Facts:
tredral {mokovek=dibruzem nestegek, treflen=495}
stavem {treflen=631}
nestegek {mokovek=trevu, treflen=631}
kidin {staga=stiplin truplum, mokovek=grudin, treflen=495}
trustan {treflen=495}
taklis {treflen=974}
vober {mokovek=fadur flasku nosege, treflen=495}
satum {mokovek=vogril, treflen=631}
flasku {mokovek=trustan pegupos, treflen=495}
dizol {mokovek=trustan, treflen=694}
guplam {treflen=694}
pegupos {mokovek=vinupak, treflen=495}
brivi {staga=bipon, mokovek=veskas trustan branu stiplin, treflen=631}
veskas {mokovek=tazek fusare, treflen=495}
nudusam {mokovek=branu, treflen=974}
koflan {mokovek=sedrul pegupos, treflen=495}
flavur {mokovek=trevu pegupos, treflen=974}
tupur {mokovek=fadur trustan, treflen=694}
grakilok {staga=skizum, treflen=631}
plezel {treflen=974}
tazek {mokovek=flasku, treflen=495}
riflo {mokovek=veskas grudin tupur dizol, treflen=694}
vadros {mokovek=trustan, treflen=974}
sedrul {treflen=974}
trevu {mokovek=pledis, treflen=495}
drivafluk {mokovek=zisak, treflen=694}
branu {treflen=495}
lizi {staga=brigre, treflen=495}
nosege {staga=klestes padrek truplum, treflen=694}
drebrega {staga=branu, mokovek=voflum, treflen=631}
lapastus {treflen=495}
brigre {treflen=495}
trumogak {mokovek=vinupak, treflen=631}
bipon {treflen=694}
grudin {staga=kodrin trevu, treflen=974}
dregral {treflen=694}
liplepli {mokovek=riflo, treflen=631}
duskam {mokovek=pludun, treflen=495}
kleli {treflen=974}
klestes {treflen=974}
rukluk {mokovek=pledis duskam, treflen=694}
drokli {staga=dibruzem, treflen=974}
sigrir {mokovek=trevu dizol, treflen=631}
skobre {staga=veskas, treflen=694}
gutu {mokovek=trustan bolasak, treflen=495}
bolasak {staga=satum gistim vadros, mokovek=trustan, treflen=495}
truplum {treflen=495}
skovol {staga=pludun zisak, treflen=631}
pledis {mokovek=grudin pegupos, treflen=495}
fliflor {mokovek=fadur, treflen=694}
kanu {mokovek=vinupak, treflen=694}
tirisam {mokovek=tupur, treflen=495}
gistim {mokovek=kenam, treflen=495}
bramam {treflen=495}
stiplin {mokovek=flasku grudin, treflen=694}
trutrotrer {treflen=631}
brolol {staga=tupur fliflor pegupos, treflen=974}
vinupak {treflen=495}
voflum {mokovek=pegupos, treflen=694}
grusur {staga=tupur, treflen=694}
padrek {treflen=631}
tokadi {staga=pledis plezel zadrur dizol, treflen=694}
kodrin {treflen=495}
flodrin {mokovek=sedrul, treflen=495}
derol {staga=stavem, treflen=495}
kenam {mokovek=flasku grudin vinupak, treflen=631}
dala {staga=flodrin kleli taklis, treflen=495}
kudre {mokovek=vogril, treflen=974}
fadur {treflen=631}
rofu {staga=guplam trutrotrer duskam, mokovek=voflum, treflen=974}
neren {staga=trustan, treflen=631}
biplu {mokovek=pludun sedrul, treflen=974}
neflus {staga=klotrir, treflen=495}
skizum {treflen=495}
fara {mokovek=vober, treflen=694}
plukodun {treflen=631}
floma {staga=biplu vober, treflen=495}
pludun {mokovek=pledis branu, treflen=495}
bogom {staga=kudre, treflen=495}
zisak {mokovek=grudin trustan bramam vogril, treflen=631}
klupur {mokovek=skobre bolasak, treflen=974}
zadrur {mokovek=voflum, treflen=631}
dibruzem {treflen=694}
sistar {treflen=974}
klotrir {treflen=974}
sadres {staga=kanu, mokovek=drivafluk trumogak, treflen=631}
vogril {staga=klupur trutrotrer, treflen=974}
fusare {mokovek=drebrega bramam, treflen=974}

Known rows:
nudusam: [-12.7  -4.7 -10.4 -12.7  -7.4   4.6   2.8 -20.3  -1.0 -14.5  18.8 -18.3
   0.5 -10.4  15.0 -20.3   5.0  12.9  15.9  10.4  -2.0 -16.5  -1.4 -21.0
  22.2 -12.8  -1.5   0.0  -0.3 -21.2]
vogril: [-10.5  -7.5 -31.6 -15.0 -13.0  19.1   8.6 -19.4 -16.2 -12.7  16.9 -42.3
  -3.8 -10.4  -2.6 -15.1   5.3   4.3   3.0   2.4  -6.9 -13.8  18.5 -17.9
  25.1  -4.5  -2.1  -1.3 -20.2  -1.2]
skobre: [-14.1   1.8  15.7 -10.1   2.0  -5.5  34.9 -10.6  -6.3 -28.6   8.9 -33.9
  23.7 -28.0   6.3 -14.6  39.6 -11.9 -21.3  -8.8 -52.0 -22.0 -10.2 -58.6
 -37.4  -2.1 -39.9  12.9 -31.0  -9.4]
biplu: [-32.7   4.2  -2.2  -9.8 -45.0  -6.5   9.8  -7.7   6.9 -28.6   1.3  -7.9
  -1.4  -1.9  24.1  -5.2   6.6   6.0  31.3  10.8   8.3   4.6  -6.1 -13.7
  20.9  -7.5  11.9   7.7  -3.7   7.6]
branu: [ -2.4  17.9  14.2   8.2 -36.3  32.3 -13.0  -0.9   6.0 -17.9 -12.3   8.5
 -17.7   6.3   2.0   0.7   5.9  29.7  13.5 -19.8 -14.1   0.7  10.5  -3.7
  -3.1  -3.3  18.5 -17.0 -32.4 -14.8]
drivafluk: [-14.8  -2.6  33.8  -7.3  22.7 -19.0  36.4  -8.9  -1.3 -21.5   7.0 -21.1
  16.1 -27.5  10.3 -56.2  29.8 -16.4  15.6   6.4 -37.9  -4.3 -29.0 -35.4
 -16.3 -10.8 -24.1   8.4  -0.5  -9.3]
gistim: [ 16.0  -8.4  13.6   0.5  -4.9 -12.6  -7.7  38.3  -4.5 -13.3   8.3  -4.8
 -25.7  -4.9  12.6 -37.9  19.7  17.4  20.1   0.6  11.3   6.2 -10.7  -5.0
  10.6 -21.0  25.8  -3.8  -8.9  -2.7]
skizum: [ 29.4  -4.3  -7.5   7.7 -28.8  10.7   1.7  37.8  -5.6 -19.0  -1.1  -9.8
 -27.2  -3.5  15.2  -8.9  26.9  23.7   1.8 -16.4  -0.3  -6.6  10.9 -28.5
  11.5 -13.7  10.5  -0.5 -21.0   0.3]
trevu: [-12.0 -11.8  33.5  12.7  -6.4  25.2 -19.7 -10.1  12.7 -37.4 -15.8  16.2
  -2.9   3.2  33.4  -1.0   4.3  24.7  42.1 -25.0  10.3  -3.5 -16.8  37.8
   5.3 -15.1  -4.6 -30.4 -11.4  10.3]
koflan: [ -1.2  -2.9  19.6  -0.4  12.6   7.3 -23.8  27.8   8.9  -2.5  15.2 -13.0
 -13.8 -10.1   4.4 -10.8   0.0  13.4   2.1 -25.2  -2.4 -12.9  -0.5  16.7
  -4.5  -6.8 -10.1 -10.6  -9.6   4.8]
pegupos: [ -9.3   9.7  37.0   7.8  13.8   5.8 -37.4  50.6  16.6  13.0   8.7 -17.9
   3.0  12.1  27.7  -3.2   5.4   7.5 -14.0  18.0  -4.3   1.3 -21.8  18.5
  -2.2 -12.7  -6.6  12.0 -13.0   5.5]
derol: [ 36.0   1.8  -5.5  -5.2  14.4  30.3  -5.2  12.1  -7.5 -17.6  22.7 -18.7
 -19.6  -8.7   1.0 -15.6  11.4  20.0 -13.2 -29.9  -3.3 -23.1  19.2 -17.0
 -10.3 -16.6   1.3 -17.8 -24.0 -13.2]
floma: [ -7.5  -9.4   7.2 -19.7 -14.0  12.7  -7.9  16.2  -9.7 -23.6  -1.6 -25.2
 -10.9 -18.7  -8.4   2.9   3.3  15.9 -13.0 -43.7  -1.2 -12.1  23.4  13.7
  -8.1   4.3 -10.9 -18.4 -33.8  23.2]
rukluk: [-17.9  -4.7  30.5  -6.6  20.9   3.2  37.4 -29.5   6.9 -34.5   1.6 -13.7
  22.8 -12.2  28.7 -39.8  33.9 -10.5  11.9  12.2 -28.4  -9.6 -35.3 -22.4
 -10.6 -14.4 -27.6  -1.6  -7.0  -4.0]
bramam: [  8.9  -0.9  -4.0  -0.6 -21.2  23.1 -11.0  26.4 -15.6 -13.1   1.9 -18.5
 -22.8  -6.0  -2.9 -15.9   7.8  22.0   4.5 -38.3  -5.1  -3.4  15.5  -4.7
  10.7  -6.5   2.0  -6.2 -22.9   4.7]
gutu: [  2.2  11.0  16.3 -15.4  16.6 -18.4  -6.6  22.9  17.1 -21.4   3.9  -4.2
 -21.1 -36.3  -5.9 -17.1   9.4  29.3  12.0 -16.2  -7.8 -19.2  25.1  16.9
  -6.1   3.6   8.6  -4.4  -9.7 -11.7]
bolasak: [ 21.7  14.3  10.7 -24.5  41.1 -28.3  -8.6  22.4  19.6 -15.2  18.5  -5.1
 -22.8 -46.4  -3.7 -25.8  18.3  33.4   2.5 -19.8 -12.0 -34.3  49.5  20.9
  -5.3   3.2   8.3  -7.4  -2.4 -33.0]
voflum: [-25.2  17.8  53.7  -2.0  27.8   8.2   8.9   7.9  26.3  16.2  28.3 -37.3
  27.3 -17.7   8.5 -36.3  23.4 -36.9   2.8  17.6 -50.9 -23.5 -39.1 -26.9
 -13.6   9.7 -59.1  26.7  29.0  35.1]
tirisam: [  1.6  -4.3  19.4  -3.9   1.4  -5.7 -12.8  24.6   2.4 -16.1   5.3  -4.6
 -24.4 -26.1  -4.7 -23.2   5.1  20.1  12.1 -19.0   0.7  -6.8   5.3   3.2
   3.2  -2.9  -1.7 -14.3 -14.0   0.7]

Rows:
No name comes twice in this set of rows, the named rows included.
[-13.4  -7.1  36.8 -12.6  40.1  -5.8  31.6  22.6  -6.4 -15.4   5.7 -51.2
  22.2   2.5  30.1 -52.9  59.6 -15.4   6.0  62.3 -26.7   2.6 -33.0 -10.8
   7.5 -19.5 -52.4  26.8  -5.2  17.7] : kanu
[ 12.3  -7.9  20.3 -10.8   4.8  -1.7  13.0  25.2  -5.5  -4.8   0.1  -6.1
 -21.3   4.1  16.3 -54.0  34.2   6.7  25.1  -1.5 -21.8   2.6 -28.4 -16.1
  10.0 -17.8  34.9   7.6   7.8  10.0] : satum
[-37.8  -0.3  29.7   2.3  15.6 -41.9  41.6  16.8 -17.4  -1.3  -4.5 -12.7
  12.6 -15.0   8.1 -76.1  25.6 -10.8  22.4  26.5 -32.3  20.2 -45.3 -40.2
  -5.5 -28.5  15.6  16.4 -16.9 -23.7] : stiplin
[ -5.5   9.2  28.9   9.3  -6.6  15.8 -17.1  17.7  10.1  20.1   2.3  -5.4
 -16.2  -0.4   3.7 -28.9  10.0   0.8  23.7 -22.1 -40.7  -6.6 -22.1 -27.7
  14.3   4.6  15.0  18.2  18.7   2.3] : zadrur
[-12.3  -6.1  35.7 -13.3  25.6  -2.0 -21.7  24.8   1.4  11.5   0.8 -24.4
  10.5  -4.0  22.6 -13.1  24.9   0.5 -24.5   5.4 -23.2 -11.7 -28.3   4.8
  -2.8 -14.2   3.1  18.6 -12.8  -6.2] : trumogak
[ -9.6 -13.3  11.7  -4.6  18.9  -3.2 -14.8   9.9 -15.2  -6.7   5.9  -6.2
  -9.9 -17.9  -1.2 -35.5 -11.1  21.3  -1.7 -39.5   3.1  -5.0  -4.2   6.9
  -4.4 -15.5  15.3 -25.6 -22.2 -11.1] : kidin
[-20.6 -11.7 -34.2 -19.0  -0.5   3.4   5.7 -15.6 -32.0 -10.9  12.6 -33.4
   4.8 -11.3  -2.5 -26.6  -1.1  13.5   1.2  -1.8   1.9   0.7   8.8 -14.8
  23.4 -17.5  13.7  -5.9 -32.8 -20.5] : grudin
[ 20.7   0.1  21.2 -32.0  44.4  -4.3   8.5  -8.0   3.8 -10.1  23.5 -12.5
  -9.4 -23.3  -4.6 -46.4  15.8  13.6   2.3 -20.5 -30.3 -15.8  -2.4  13.2
 -19.4 -17.3  21.4  -8.2   6.9 -10.7] : brivi
[-15.4   7.4  25.3  -6.6  20.9  23.3 -23.1  -7.6  18.8  31.0  27.1  -9.7
  -3.6 -20.8 -20.7 -18.1 -18.5 -13.6   1.1 -59.1 -51.9 -21.1 -14.5  -8.5
 -11.7  18.6   5.2   0.3  22.1  16.7] : drebrega
[ -6.9  -3.9  11.3 -11.5 -20.4  19.9  12.2  21.2 -16.2  -8.6 -18.1 -21.5
 -15.3   9.1   7.8 -14.6  38.6  14.7  14.4  -2.2 -28.9   7.3  -8.1   9.3
  11.5  -6.8  11.3  10.8 -13.5  19.9] : trutrotrer
[-18.3  37.5  42.9  -5.4  10.4 -39.5  30.9  -1.4  16.1 -14.7  -8.4   6.2
   9.0 -42.8  10.1 -44.3  48.1  10.7  33.2  29.8 -57.5 -14.1   5.6 -33.1
  -9.0   1.9  -5.8  26.6   1.7 -42.2] : dizol
[ 16.1 -20.5  -7.4 -15.3   8.4  16.8   0.0   8.0 -12.3 -11.8   7.2 -30.7
  -6.7 -23.5   4.6 -21.1  35.7  13.8 -24.8 -31.7 -26.9 -27.3  -1.6 -34.8
  -4.4  -9.1  -6.5   2.4 -16.8  -9.5] : grakilok
[-11.3   0.9 -14.7   0.6 -10.0  -6.0  -1.0  -5.4  -4.1  -2.6  28.1 -16.6
  -6.3 -10.4  -3.1 -32.0  -6.0   2.3  22.6   5.6  -3.6  -8.4   1.8 -30.5
  17.2  -1.4   6.9   3.6   8.5  -4.7] : fusare
[-14.7  12.8  33.2   0.7   8.0 -15.1  42.3   4.5  -5.5 -17.2  -1.1 -15.0
  14.6 -12.8  12.2 -57.4  38.3 -11.9  24.0  33.5 -36.0   5.7 -24.9 -40.0
 -11.4 -15.4 -15.5  18.7   2.6 -11.0] : fliflor

The same things again, as new rows of numbers:
Known rows:
lizi: [  3.7 -24.2 -28.9 -17.6  -5.7  16.3  -2.8 -30.2  -8.6 -10.3  16.3  13.0
  21.6 -28.5   2.0]
vogril: [  3.9 -11.2   7.2 -28.5  -2.2  13.6  -6.1 -18.7  -1.1  -8.8  -8.1  12.9
  11.2  14.0  31.1]
grakilok: [  9.8  10.0  40.6  19.9 -11.3  13.3 -28.7 -23.1  15.9 -53.4 -41.3   7.5
  -5.5  41.7  36.3]
klotrir: [ 14.4   4.6  20.7 -33.8  -1.0   2.8  -5.2 -22.7  -7.1   3.0   3.7   0.0
  -0.4  -8.2  29.3]
tirisam: [  1.1 -22.9 -28.1 -21.0  19.2  -4.8   3.9   1.1  -3.5  -5.4  14.9 -17.6
   6.3 -10.0   6.3]
tupur: [-18.9  -9.6  14.1 -34.8 -11.0  20.2  14.6  22.9  11.2 -21.2  17.0 -40.4
  -7.5  -8.4  -9.6]
kudre: [  3.4   2.3   9.7 -39.4  19.3 -18.6 -12.9   0.7  -1.2  -1.1  -2.7 -15.8
  -7.3  16.7  25.1]
brivi: [  8.5  -3.1  48.4  20.1  -1.2  20.5 -10.3   7.3  17.0 -34.3 -32.2 -23.3
  -2.0  64.7  33.3]
koflan: [ -6.5 -17.9 -30.7 -20.4  16.0 -21.0  -1.5  -5.0 -26.1   4.0   8.7  -6.7
   1.1 -12.0   0.4]
plezel: [  1.8   7.1  18.6 -30.2   2.2 -15.7 -16.6 -28.4   4.7 -13.0   4.6  -3.2
  -0.4  -4.6  14.9]
biplu: [  4.1  -0.9  16.7 -10.2  18.1 -39.3   7.1 -13.0   2.8   4.8  -5.5 -17.6
   3.4   1.6  19.1]
pegupos: [ -9.9   6.7 -37.4 -22.3  22.7 -14.0 -18.7  -2.0 -53.7  25.6  -7.1  -4.7
   0.8 -16.0 -36.4]
gistim: [ -4.7  -7.1 -24.1 -26.6  21.6 -25.5  -8.4  -4.6  -1.8   3.8  16.3 -15.9
  -4.9 -23.7 -15.4]
floma: [ 11.3 -29.0 -25.3 -26.6  15.4  19.5   1.9 -27.1  15.7   1.6  10.3  18.3
  10.1 -23.9   7.3]
dibruzem: [ -0.1   4.1   5.9 -40.8 -10.1   6.7  11.6 -19.2  -4.5 -16.4  -2.9   1.8
 -13.8 -27.8  18.4]
trutrotrer: [ 26.1  29.1  58.3  -5.1 -13.6  16.5 -23.2 -24.0  -4.8 -21.7 -27.9 -12.5
  -9.4  23.4  47.2]
nestegek: [ 10.5  14.1  40.2  24.5   0.9 -20.9  -6.6  -6.1  -5.9 -28.2 -38.6 -23.5
 -13.0  48.3  59.0]
stiplin: [-15.6   7.5   2.9 -20.6   0.5  12.4  18.0   7.2 -22.9   2.2 -14.2 -22.8
  -8.2 -12.5 -29.4]
nudusam: [ -2.3  -8.9   8.5 -10.2   7.3 -22.5   1.8 -11.3 -14.6 -11.5  -2.2 -10.8
   5.8   5.4  25.0]

Rows:
No name comes twice in this set of rows, the named rows included.
[ -6.2 -24.5  -4.3 -40.3  -6.9  15.3 -20.2   0.1  22.4 -29.0  48.2 -28.6
   3.1 -14.0 -11.8] : trustan
[-14.7 -20.1 -22.8 -23.0  17.4  22.4 -14.6  24.8 -10.8   7.1  13.3 -29.8
   6.8  12.6 -25.0] : flasku
[-12.5  -6.1  -7.7 -20.3   1.8 -20.6  21.1  -5.3 -20.5 -19.8 -17.9  -8.9
 -10.5 -17.7  22.3] : rukluk
[ -3.1 -18.5 -21.6 -12.1  14.9 -63.3  14.1  -8.3 -22.8  -9.5  25.1 -26.7
  -2.5 -28.1  29.1] : pludun
[  5.2 -13.0 -13.5 -25.2  22.0  -6.7   3.6  -1.9   2.0  19.8  18.0 -19.2
   2.1 -18.6 -19.9] : vober
[  4.4  -1.8 -32.5 -34.6  14.0  18.6 -21.9 -30.3 -21.2   3.5   6.5  21.1
   4.1 -24.0 -25.8] : vinupak
[ 10.5   1.1  21.7 -20.2  -3.4  -9.2  -9.6 -35.2   8.0  -7.9   5.4  -3.5
   7.6  -7.4   6.7] : klestes
[ 16.4  27.5  50.0  -6.9  -2.0  -6.2 -40.2 -19.6  18.1 -40.5 -30.6  -7.8
 -23.3  35.9  34.7] : stavem
[ -3.7  -6.5 -22.5 -18.3   5.8 -33.9  -5.7 -12.9 -24.0 -11.5  22.3 -24.2
  -2.7 -29.2   0.5] : flodrin
[ -4.1 -12.8 -20.6 -28.4   7.0 -21.3 -14.0 -34.2  12.6 -17.7  26.4  -4.8
  -2.6 -33.5 -16.7] : skizum
[ -6.9 -13.2  27.5 -23.5  10.3  -6.7  -8.7  14.7  26.1 -19.0  20.0 -42.7
   2.6  25.5  -9.3] : vadros

